Here is a tiny trained network, its code and every weight. The questions are about switching its units off for an input and a class, where a switched-off unit gives its printed mean instead of its output.

import numpy as np


def w(rows, s, z=0):
    codes = np.array(rows[::2]) - 128.0
    scale = np.full(codes.shape[1], s)
    scale[-1] = z or s
    return codes * scale


def f(y):
    return y / 2 * (1 + np.tanh(0.7978845608 * (y + 0.044715 * y**3)))


def log_softmax(a):
    a = a - a.max(-1, keepdims=True)
    return a - np.log(np.exp(a).sum(-1, keepdims=True))


def net(x, mask):
    res = np.array(x, float).reshape(1, 4) / 4 @ E
    y = f(res @ A[0][:, :-1].T + A[0][:, -1])
    res = res + np.where(mask, y, B[0][:, -1]) @ B[0][:, :-1]
    return log_softmax(res[-1] @ U[:, :-1].T + U[:, -1])


A, B = {}, {}
E = w([
[222,130,150,11,122,1,197,216],'x0',
[127,162,243,118,215,132,196,157],'x1',
[127,136,129,94,160,158,174,109],'x2',
[151,77,118,51,38,141,94,26],'x3',
],0.0099)
A[0] = w([
[170,132,168,118,233,99,109,185,72],'n1',
[110,206,201,153,141,159,86,147,177],'n2',
[80,155,83,175,104,227,89,86,187],'n3',
[77,109,171,180,104,150,174,100,133],'n4',
[61,151,185,152,219,141,83,103,154],'n5',
[142,161,177,92,144,107,139,184,164],'n6',
[125,153,69,255,195,154,70,204,211],'n7',
[103,214,149,68,130,141,214,77,81],'n8',
[139,80,74,77,91,110,123,116,2],'n9',
],0.0079,0.0026)
B[0] = w([
[115,117,176,80,241,122,144,150,196],'n1',
[116,136,171,204,176,178,188,103,174],'n2',
[129,64,143,120,78,206,115,92,246],'n3',
[110,125,120,151,177,196,154,67,164],'n4',
[132,115,254,205,111,211,134,58,195],'n5',
[132,83,158,34,188,98,135,137,197],'n6',
[209,234,126,123,173,220,116,146,231],'n7',
[154,100,131,137,100,131,95,113,169],'n8',
[47,173,99,167,109,58,180,141,163],'n9',
],0.0089,0.011)
U = w([
[136,112,151,118,163,189,88,107,254],'0',
[254,172,139,77,145,53,146,188,201],'1',
[63,86,113,100,98,172,65,123,31],'2',
[123,144,109,64,95,57,154,122,158],'3',
[112,178,191,183,161,128,174,103,2],'4',
[82,129,176,103,204,90,147,193,61],'5',
],0.0089,0.0026)

Each question gives the input, the list of numbers given to net, and the class t.
The units are the neurons (one row each of A and B). Each row of codes is followed by its name. A weight is (code - 128) times the scale printed after its matrix; where a second scale follows, it is the last column's (A, B and U).
mask holds one flag per neuron, in row order. A switched-off neuron (its flag False) gives its mean, the last column of its row in B, instead of its output. The means were averaged over made-up inputs and are rounded, as every weight is.
A unit's drop is (log p(t) with every unit on - log p(t) with that unit switched off) / (log p(t) with every unit on - log p(t) with every unit switched off).
The circuit of an input: a set's keep is (log p(t) with only the set's units on - log p(t) with every unit switched off) / (log p(t) with every unit on - log p(t) with every unit switched off). Starting from all 9 units, units are removed one at a time, each time the one whose removal leaves the highest keep (on an exact tie, the one counted first), for as long as the keep stays at least 0.8.
circuit, biggest first: the units of the circuit, biggest drop first
unit that matters most: the unit with the biggest drop
k most important neurons: the k neurons with the biggest drops, biggest first
drop of u: that unit's drop, to one decimal
input [1,3,-7,-1], class 5: circuit, biggest first -> (n3, n7, n5)
input [3,-6,-6,6], class 3: circuit, biggest first -> (n9, n3)
input [5,-8,-8,7], class 3: circuit, biggest first -> (n9)
input [7,5,3,-3], class 5: 3 most important neurons -> (n1, n7, n6)
input [5,0,4,7], class 3: circuit, biggest first -> (n7, n9)
input [2,5,3,3], class 1: circuit, biggest first -> (n3, n5)
input [1,-8,-6,2], class 3: circuit, biggest first -> (n9, n5)
input [6,-2,7,3], class 3: circuit, biggest first -> (n7, n9)
input [4,-5,-5,3], class 3: 2 most important neurons -> (n7, n9)
input [1,-6,3,8], class 3: circuit, biggest first -> (n9, n5)
input [6,-1,5,3], class 3: 3 most important neurons -> (n7, n9, n1)
input [6,3,-6,-2], class 5: 2 most important neurons -> (n1, n7)
input [3,-3,3,-8], class 1: circuit, biggest first -> (n7, n5)
input [4,-4,8,6], class 3: circuit, biggest first -> (n9, n7)
input [7,5,-6,-7], class 5: circuit, biggest first -> (n1)
input [8,4,-8,-7], class 5: 2 most important neurons -> (n1, n6)
input [-2,-4,8,4], class 2: drop of n3 -> 0.1
input [3,8,-1,6], class 1: drop of n3 -> 0.2
input [5,-3,-4,7], class 3: drop of n6 -> 0.0
input [2,-3,5,3], class 3: unit that matters most -> n7
input [1,-3,-8,-2], class 1: drop of n5 -> 0.2
